Here is a tiny trained network, its code and every weight. The questions are about switching its units off for an input and a target symbol, where a switched-off unit gives its printed mean instead of its output.

import numpy as np


def w(rows, s, z=0):
    codes = np.array(rows[::2]) - 128.0
    scale = np.full(codes.shape[1], s)
    scale[-1] = z or s
    return codes * scale


def norm(h):
    return h / np.sqrt((h * h).mean(-1, keepdims=True) + 1e-5)


def f(y):
    return y / 2 * (1 + np.tanh(0.7978845608 * (y + 0.044715 * y**3)))


def softmax(a):
    e = np.exp(a - a.max(-1, keepdims=True))
    return e / e.sum(-1, keepdims=True)


def log_softmax(a):
    a = a - a.max(-1, keepdims=True)
    return a - np.log(np.exp(a).sum(-1, keepdims=True))


def net(x, mask):
    ids = ['εζηθλμπστφψω'.index(c) for c in x.split()]
    T = len(ids)
    res = E[ids] + P[:T]
    r = norm(res)
    for j in range(3):
        rows = slice(3 * j, 3 * j + 3)
        q, k, v = (r @ M[0][rows].T for M in (Q, K, V))
        z = softmax(np.where(np.tri(T) > 0, q @ k.T / 3**0.5, -1e9)) @ v
        o = O[0][rows]
        res = res + np.where(mask[j], z, o[:, -1]) @ o[:, :-1]
    y = f(norm(res) @ A[0][:, :-1].T + A[0][:, -1])
    res = res + np.where(mask[3:27], y, B[0][:, -1]) @ B[0][:, :-1]
    return log_softmax(norm(res)[-1] @ U[:, :-1].T + U[:, -1])


Q, K, V, O, A, B = {}, {}, {}, {}, {}, {}
E = w([
[67,99,89],'ε',
[84,82,100],'ζ',
[171,155,152],'η',
[171,157,147],'θ',
[166,168,154],'λ',
[70,85,86],'μ',
[168,169,134],'π',
[157,173,146],'σ',
[254,29,87],'τ',
[90,79,92],'φ',
[91,77,89],'ψ',
[169,163,155],'ω',
],0.021)
P = w([
[123,141,149],'0',
[129,155,104],'1',
[117,127,189],'2',
[146,185,55],'3',
[103,90,246],'4',
[239,147,26],'5',
],0.013)
Q[0] = w([
[145,159,71],'H1',
[89,119,203],'H1',
[106,83,250],'H1',
[173,155,133],'H2',
[129,104,153],'H2',
[38,179,121],'H2',
[96,100,132],'H3',
[106,116,123],'H3',
[150,136,143],'H3',
],0.021)
K[0] = w([
[97,96,190],'H1',
[135,188,52],'H1',
[154,159,2],'H1',
[162,131,123],'H2',
[113,111,173],'H2',
[84,212,89],'H2',
[173,114,84],'H3',
[85,78,81],'H3',
[72,112,108],'H3',
],0.02)
V[0] = w([
[97,204,252],'H1',
[96,177,77],'H1',
[29,203,133],'H1',
[125,146,32],'H2',
[94,189,165],'H2',
[108,199,87],'H2',
[157,94,177],'H3',
[91,77,144],'H3',
[33,160,180],'H3',
],0.013)
O[0] = w([
[108,89,157,250],'H1',
[157,117,110,108],'H1',
[165,5,84,141],'H1',
[169,134,119,143],'H2',
[111,80,107,84],'H2',
[119,107,154,111],'H2',
[124,112,115,137],'H3',
[102,111,122,73],'H3',
[115,94,144,118],'H3',
],0.021,0.0023)
A[0] = w([
[82,242,131,29],'N1',
[43,216,87,71],'N2',
[5,214,188,68],'N3',
[130,91,125,55],'N4',
[94,247,72,131],'N5',
[120,126,146,87],'N6',
[154,126,192,188],'N7',
[53,251,118,50],'N8',
[158,118,38,138],'N9',
[68,118,110,98],'N10',
[96,134,169,158],'N11',
[54,231,113,43],'N12',
[105,96,137,124],'N13',
[61,252,122,48],'N14',
[124,150,102,93],'N15',
[71,98,141,115],'N16',
[44,93,80,92],'N17',
[76,89,96,30],'N18',
[171,127,182,70],'N19',
[66,247,123,47],'N20',
[105,94,87,1],'N21',
[45,159,135,127],'N22',
[165,67,115,26],'N23',
[78,101,45,96],'N24',
],0.017,0.0074)
B[0] = w([
[179,115,178,159],'N1',
[170,120,101,154],'N2',
[78,142,77,209],'N3',
[124,127,105,127],'N4',
[130,98,29,225],'N5',
[150,112,142,119],'N6',
[135,155,131,225],'N7',
[248,70,167,166],'N8',
[116,161,163,254],'N9',
[153,135,120,139],'N10',
[142,115,136,187],'N11',
[217,94,136,153],'N12',
[117,155,107,168],'N13',
[215,110,166,167],'N14',
[128,111,132,126],'N15',
[123,149,130,187],'N16',
[140,149,170,176],'N17',
[169,129,153,138],'N18',
[155,143,128,145],'N19',
[211,119,158,164],'N20',
[158,132,129,122],'N21',
[121,154,133,161],'N22',
[117,138,117,152],'N23',
[165,155,137,184],'N24',
],0.016,0.0066)
U = w([
[149,20,65,54],'ε',
[166,190,149,33],'ζ',
[70,146,128,149],'η',
[64,173,133,95],'θ',
[94,74,189,131],'λ',
[186,120,115,253],'μ',
[167,116,192,106],'π',
[91,4,135,121],'σ',
[138,109,119,80],'τ',
[116,186,58,43],'φ',
[140,126,76,194],'ψ',
[80,119,178,167],'ω',
],0.027,0.0059)

Each question gives the input, a string of symbols that net reads in full, and the target symbol t.
The units are the heads (3 rows each of Q, K, V and O) and the neurons (one row each of A and B). Each row of codes is followed by its name. A weight is (code - 128) times the scale printed after its matrix; where a second scale follows, it is the last column's (O, A, B and U).
mask holds one flag per unit, heads first, then neurons. A switched-off unit (its flag False) gives its mean, the last column of its rows in O or B, instead of its output. The means were averaged over made-up inputs and are rounded, as every weight is.
A unit's drop is (log p(t) with every unit on - log p(t) with that unit switched off) / (log p(t) with every unit on - log p(t) with every unit switched off).
The circuit of an input: a set's keep is (log p(t) with only the set's units on - log p(t) with every unit switched off) / (log p(t) with every unit on - log p(t) with every unit switched off). Starting from the 12 units with the biggest drops (on a tie, the unit counted first), units are removed one at a time, each time the one whose removal leaves the highest keep (on an exact tie, the one counted first), for as long as the keep stays at least 0.8.
circuit, biggest first: the units of the circuit, biggest drop first
top k neurons: the k neurons with the biggest drops, biggest first
which heads matter: for each layer, one digit per head in row order, 1 if its drop is at least 0.15 and else 0, layers parted by /
input ω λ φ, target λ: circuit, biggest first => (H1, N5)
input φ μ ζ ζ φ ψ, target φ: which heads matter => 110
input η τ ε ω μ, target ζ: circuit, biggest first => (H3)
input φ σ θ, target σ: circuit, biggest first => (H1, H2)
input σ λ φ σ, target φ: which heads matter => 010
input σ φ φ ε π, target ε: circuit, biggest first => (H1, H2)
input λ μ μ π ζ μ, target ζ: circuit, biggest first => (N9, N5)
input σ ε ζ ε, target ζ: top 2 neurons => (N9, N5)
input π ω η, target ω: circuit, biggest first => (H2, N8, N14)
input σ θ σ φ, target σ: which heads matter => 100
input μ φ η, target φ: which heads matter => 100
input π λ θ, target λ: which heads matter => 110
input θ θ σ π θ φ, target θ: which heads matter => 100
input η λ ζ μ σ, target μ: circuit, biggest first => (H1)
input π η η θ ε, target θ: which heads matter => 010
input ζ ε π ω, target π: circuit, biggest first => (N5, H1)
input σ σ φ θ, target φ: which heads matter => 110
input ε ε λ ε, target λ: circuit, biggest first => (H1, N17)
input θ θ ψ θ φ ζ, target φ: circuit, biggest first => (N9, N8, N14)
input ψ σ ε ζ, target ε: circuit, biggest first => (H1)
input η φ ψ, target φ: which heads matter => 100
input λ λ μ φ φ φ, target φ: which heads matter => 010
input ζ ω ω θ ψ, target θ: which heads matter => 000
input η φ ε μ, target ε: which heads matter => 110
input ω μ π λ, target π: which heads matter => 111
input ε π θ λ η, target λ: which heads matter => 110
input η σ φ φ φ, target φ: which heads matter => 100
input φ φ π σ φ π, target φ: top neuron => (N8)
input π τ φ σ ζ, target π: top 3 neurons => (N5, N3, N17)
